Below is a small trained network, with its code and all its weights. Each question gives an input and a target symbol and asks what happens when units are switched off, that is, made to give their printed mean instead of their output.

import numpy as np


def w(rows, s, z=0):
    codes = np.array(rows[::2]) - 128.0
    scale = np.full(codes.shape[1], s)
    scale[-1] = z or s
    return codes * scale


def f(y):
    return np.maximum(y, 0)


def softmax(a):
    e = np.exp(a - a.max(-1, keepdims=True))
    return e / e.sum(-1, keepdims=True)


def log_softmax(a):
    a = a - a.max(-1, keepdims=True)
    return a - np.log(np.exp(a).sum(-1, keepdims=True))


def net(x, mask):
    ids = ['ΔΘΠΦΨαβγεζηλμστω'.index(c) for c in x.split()]
    T = len(ids)
    res = E[ids] + P[:T]
    q, k, v = (res @ M[0].T for M in (Q, K, V))
    z = softmax(np.where(np.tri(T) > 0, q @ k.T / 2**0.5, -1e9)) @ v
    res = res + np.where(mask[0], z, O[0][:, -1]) @ O[0][:, :-1]
    y = f(res @ A[0][:, :-1].T + A[0][:, -1])
    res = res + np.where(mask[1:9], y, B[0][:, -1]) @ B[0][:, :-1]
    return log_softmax(res[-1] @ U[:, :-1].T + U[:, -1])


Q, K, V, O, A, B = {}, {}, {}, {}, {}, {}
E = w([
[137,116,138,124,5],'Δ',
[115,130,153,100,128],'Θ',
[133,106,122,135,112],'Π',
[109,100,117,145,110],'Φ',
[137,128,146,131,130],'Ψ',
[134,117,127,139,134],'α',
[152,153,157,114,156],'β',
[133,126,136,123,109],'γ',
[101,128,143,160,122],'ε',
[89,98,139,120,115],'ζ',
[180,148,138,128,164],'η',
[105,112,131,129,97],'λ',
[94,109,126,140,122],'μ',
[46,117,141,178,160],'σ',
[99,194,175,119,156],'τ',
[166,169,164,113,126],'ω',
],0.028)
P = w([
[222,177,12,112,83],'0',
[149,45,237,162,24],'1',
[165,56,90,142,168],'2',
[136,210,2,88,126],'3',
[145,128,248,168,23],'4',
[168,93,92,191,166],'5',
[74,235,40,68,86],'6',
[67,111,243,123,21],'7',
[180,53,88,164,172],'8',
[77,238,48,48,124],'9',
],0.0095)
Q[0] = w([
[117,84,254,176,136],'h1',
[122,169,39,34,116],'h1',
],0.0088)
K[0] = w([
[251,154,63,91,31],'h1',
[90,254,180,188,160],'h1',
],0.0046)
V[0] = w([
[200,77,142,17,68],'h1',
[123,201,187,2,173],'h1',
],0.0081)
O[0] = w([
[254,128,128,111,192,254],'h1',
[121,193,129,215,62,12],'h1',
],0.012,0.0043)
A[0] = w([
[131,95,171,121,123,79],'n1',
[91,164,53,106,119,158],'n2',
[89,33,226,138,149,11],'n3',
[154,115,219,176,116,254],'n4',
[106,145,32,142,127,168],'n5',
[75,97,127,145,222,34],'n6',
[117,93,133,112,169,182],'n7',
[188,201,111,64,1,153],'n8',
],0.0097,0.0023)
B[0] = w([
[67,167,201,105,96,158],'n1',
[176,137,204,182,174,173],'n2',
[153,202,156,179,126,170],'n3',
[110,167,129,83,2,184],'n4',
[146,38,200,104,56,162],'n5',
[83,88,125,43,82,159],'n6',
[203,188,64,139,60,168],'n7',
[123,161,132,122,246,246],'n8',
],0.0096,0.013)
U = w([
[165,137,154,129,4,186],'Δ',
[112,137,171,92,84,137],'Θ',
[36,71,201,24,149,165],'Π',
[101,103,146,149,173,188],'Φ',
[96,149,80,124,132,117],'Ψ',
[122,118,85,135,98,128],'α',
[135,134,93,152,121,111],'β',
[110,205,51,113,112,2],'γ',
[119,121,109,133,116,60],'ε',
[88,122,85,79,105,137],'ζ',
[107,85,130,97,217,98],'η',
[109,132,109,112,116,20],'λ',
[134,117,40,62,109,158],'μ',
[129,103,227,254,178,177],'σ',
[119,158,103,134,119,8],'τ',
[118,141,88,130,135,91],'ω',
],0.0077,0.004)

Each question gives the input, a string of symbols that net reads in full, and the target symbol t.
The units are the heads (2 rows each of Q, K, V and O) and the neurons (one row each of A and B). Each row of codes is followed by its name. A weight is (code - 128) times the scale printed after its matrix; where a second scale follows, it is the last column's (O, A, B and U).
mask holds one flag per unit, heads first, then neurons. A switched-off unit (its flag False) gives its mean, the last column of its rows in O or B, instead of its output. The means were averaged over made-up inputs and are rounded, as every weight is.
A unit's drop is (log p(t) with every unit on - log p(t) with that unit switched off) / (log p(t) with every unit on - log p(t) with every unit switched off).
The circuit of an input: a set's keep is (log p(t) with only the set's units on - log p(t) with every unit switched off) / (log p(t) with every unit on - log p(t) with every unit switched off). Starting from all 9 units, units are removed one at a time, each time the one whose removal leaves the highest keep (on an exact tie, the one counted first), for as long as the keep stays at least 0.8.
units of the circuit, in order: the units of the circuit, biggest drop first
unit that matters most: the unit with the biggest drop
top k neurons: the k neurons with the biggest drops, biggest first
drop when u is switched off: that unit's drop, to one decimal
input τ Δ λ τ η σ λ, target Π: units of the circuit, in order : (h1; n7)
input Φ β ε γ ω Π σ Δ Θ Δ, target Π: units of the circuit, in order : (h1; n8)
input Π Π ω τ Δ Δ Φ μ τ σ, target Π: top 3 neurons : (n6; n5; n3)
input Θ Δ Π Δ Δ σ Φ, target Π: units of the circuit, in order : (h1)
input Δ γ σ λ τ τ Δ Δ σ τ, target σ: units of the circuit, in order : (h1; n2; n4)
input Δ Δ σ τ Δ Δ τ Ψ, target Δ: units of the circuit, in order : (n8; n4)
input Δ Δ Φ Δ Δ Δ Δ μ Θ, target μ: units of the circuit, in order : (h1; n7; n2)
input σ Π τ Φ, target σ: units of the circuit, in order : (n2; h1; n4)
input μ γ β Δ τ Δ μ σ σ Φ, target Π: units of the circuit, in order : (h1; n5)
input τ σ Δ Δ β α Ψ μ, target Δ: top 4 neurons : (n8; n7; n3; n4)
input Θ ω σ Θ β, target Δ: units of the circuit, in order : (n4; h1)
input Δ Δ τ ζ Δ σ, target μ: units of the circuit, in order : (h1; n7; n6)
input Δ Θ τ σ α, target Δ: top 3 neurons : (n8; n4; n7)
input μ ζ σ μ λ Δ Θ, target Π: units of the circuit, in order : (h1)
input τ Δ Δ Φ β, target Δ: top 2 neurons : (n8; n4)
input Δ β ω ζ Δ Π σ Θ Δ μ, target Π: units of the circuit, in order : (h1; n5)
input Θ λ τ μ Δ Δ ζ, target σ: top 4 neurons : (n2; n4; n6; n7)
input σ τ γ Δ μ σ τ γ Δ η, target σ: top 2 neurons : (n2; n4)
input Δ σ β ω, target Π: top 2 neurons : (n7; n3)
input Δ η Δ Δ Δ λ γ α, target Δ: top neuron : (n8)
input λ τ Δ β γ τ Π Δ τ ω, target σ: top 2 neurons : (n2; n8)
input β σ Θ γ, target Π: top 2 neurons : (n5; n3)
input γ Θ Θ ε γ ω Δ η, target Δ: top 2 neurons : (n4; n8)
input Δ γ σ Δ Δ τ Θ λ τ Π, target σ: drop when n2 is switched off : 0.7
input Δ τ μ Δ σ, target Δ: drop when n8 is switched off : 0.3
input τ Ψ Δ Φ τ λ η, target σ: drop when n4 is switched off : 0.1
input Δ Δ γ, target μ: unit that matters most : h1
input β Φ Δ τ, target σ: drop when h1 is switched off : 0.8
